Below are the code and all the weights of a small trained network. Each question names an input and a class and asks about switching units off, where a switched-off unit gives its printed mean instead of its output.

import numpy as np


def w(rows, s, z=0):
    codes = np.array(rows[::2]) - 128.0
    scale = np.full(codes.shape[1], s)
    scale[-1] = z or s
    return codes * scale


def norm(h):
    return h / np.sqrt((h * h).mean(-1, keepdims=True) + 1e-5)


def f(y):
    return np.maximum(y, 0)


def log_softmax(a):
    a = a - a.max(-1, keepdims=True)
    return a - np.log(np.exp(a).sum(-1, keepdims=True))


def net(x, mask):
    res = np.array(x, float).reshape(1, 5) / 4 @ E
    u = 0
    for l in range(3):
        y = f(norm(res) @ A[l][:, :-1].T + A[l][:, -1])
        res = res + np.where(mask[u : u + 3], y, B[l][:, -1]) @ B[l][:, :-1]
        u += 3
    return log_softmax(norm(res)[-1] @ U[:, :-1].T + U[:, -1])


A, B = {}, {}
E = w([
[127,65,151,214,122,254,133],'x0',
[120,164,43,169,219,120,123],'x1',
[59,158,169,40,171,186,82],'x2',
[196,116,87,113,132,144,57],'x3',
[98,117,201,191,146,66,35],'x4',
],0.009)
A[0] = w([
[254,128,85,93,122,159,11,45],'0.n1',
[154,106,183,44,33,151,129,88],'0.n2',
[167,70,239,94,7,115,120,2],'0.n3',
],0.0085)
B[0] = w([
[5,77,124,131,83,89,187,232],'0.n1',
[123,160,76,141,190,129,132,252],'0.n2',
[116,147,51,179,202,97,124,203],'0.n3',
],0.017,0.0036)
A[1] = w([
[224,73,105,213,69,43,194,3],'1.n1',
[78,161,177,154,110,109,206,55],'1.n2',
[133,124,223,187,98,59,1,19],'1.n3',
],0.0094,0.0068)
B[1] = w([
[61,139,144,6,183,199,54,254],'1.n1',
[38,53,92,131,68,83,139,171],'1.n2',
[155,232,99,143,43,153,141,230],'1.n3',
],0.014,0.0036)
A[2] = w([
[178,147,157,39,124,10,143,77],'2.n1',
[190,131,85,42,66,175,221,1],'2.n2',
[156,121,138,141,94,102,146,80],'2.n3',
],0.012,0.006)
B[2] = w([
[152,49,127,194,123,248,137,253],'2.n1',
[149,189,148,181,60,63,55,243],'2.n2',
[124,143,105,124,161,154,145,131],'2.n3',
],0.016,0.0039)
U = w([
[152,231,124,166,69,104,85,174],'0',
[138,156,71,163,216,121,123,155],'1',
[190,62,163,169,93,227,126,167],'2',
[104,163,182,7,141,173,56,108],'3',
[59,102,119,133,84,85,155,126],'4',
[147,108,138,121,128,104,118,128],'5',
[228,81,184,83,155,79,171,1],'6',
[218,86,191,94,153,54,147,9],'7',
],0.018,0.0076)

Each question gives the input, the list of numbers given to net, and the class t.
The units are the neurons (one row each of A and B). Each row of codes is followed by its name. A weight is (code - 128) times the scale printed after its matrix; where a second scale follows, it is the last column's (A, B and U).
mask holds one flag per neuron, layer by layer. A switched-off neuron (its flag False) gives its mean, the last column of its row in B, instead of its output. The means were averaged over made-up inputs and are rounded, as every weight is.
A unit's drop is (log p(t) with every unit on - log p(t) with that unit switched off) / (log p(t) with every unit on - log p(t) with every unit switched off).
The circuit of an input: a set's keep is (log p(t) with only the set's units on - log p(t) with every unit switched off) / (log p(t) with every unit on - log p(t) with every unit switched off). Starting from all 9 units, units are removed one at a time, each time the one whose removal leaves the highest keep (on an exact tie, the one counted first), for as long as the keep stays at least 0.8.
circuit, biggest first: the units of the circuit, biggest drop first
most important unit: the unit with the biggest drop
top k neurons: the k neurons with the biggest drops, biggest first
top k neurons in layer l: the k neurons of layer l with the biggest drops, biggest first
input [-3,-3,3,3,4], class 0: top neuron	[1.n3]
input [1,6,3,-8,-6], class 4: circuit, biggest first	[1.n2; 0.n2]
input [-4,7,-5,-8,-5], class 4: top 4 neurons	[1.n2; 0.n2; 0.n3; 1.n3]
input [-7,-8,6,3,2], class 1: circuit, biggest first	[0.n2; 0.n3; 1.n1]
input [6,2,-7,5,-6], class 3: circuit, biggest first	[1.n1; 2.n1; 0.n2]
input [-8,3,8,7,6], class 2: circuit, biggest first	[2.n1; 1.n1; 0.n2]
input [-3,6,-7,-5,5], class 3: top 2 neurons	[1.n1; 0.n2]
input [4,7,-1,6,-8], class 0: circuit, biggest first	[2.n2; 0.n3]
input [-6,4,-6,-3,-3], class 2: circuit, biggest first	[2.n1; 0.n2]
input [3,4,-5,-7,-8], class 0: top 2 neurons	[2.n2; 0.n1]
input [7,-7,2,1,3], class 1: circuit, biggest first	[0.n3; 0.n2]
input [-1,3,1,4,-5], class 0: top 2 neurons in layer 0	[0.n3; 0.n2]
input [5,1,-8,8,5], class 3: circuit, biggest first	[1.n1; 2.n1]
input [-4,-6,-8,5,-1], class 3: most important unit	1.n1
input [3,-1,-8,-1,7], class 3: top 2 neurons	[1.n1; 2.n2]
input [-2,6,-1,-8,8], class 0: circuit, biggest first	[0.n1; 1.n3; 0.n2]
input [-1,-7,-5,-6,-6], class 1: top 4 neurons	[0.n3; 0.n2; 1.n3; 0.n1]
input [2,-7,5,-4,-2], class 1: top 2 neurons	[0.n2; 0.n3]
input [1,7,6,8,-1], class 4: top 2 neurons	[0.n1; 1.n1]
input [-4,-8,-6,-1,-3], class 1: most important unit	0.n3
input [3,-2,-8,-7,1], class 3: top 2 neurons	[1.n1; 0.n1]
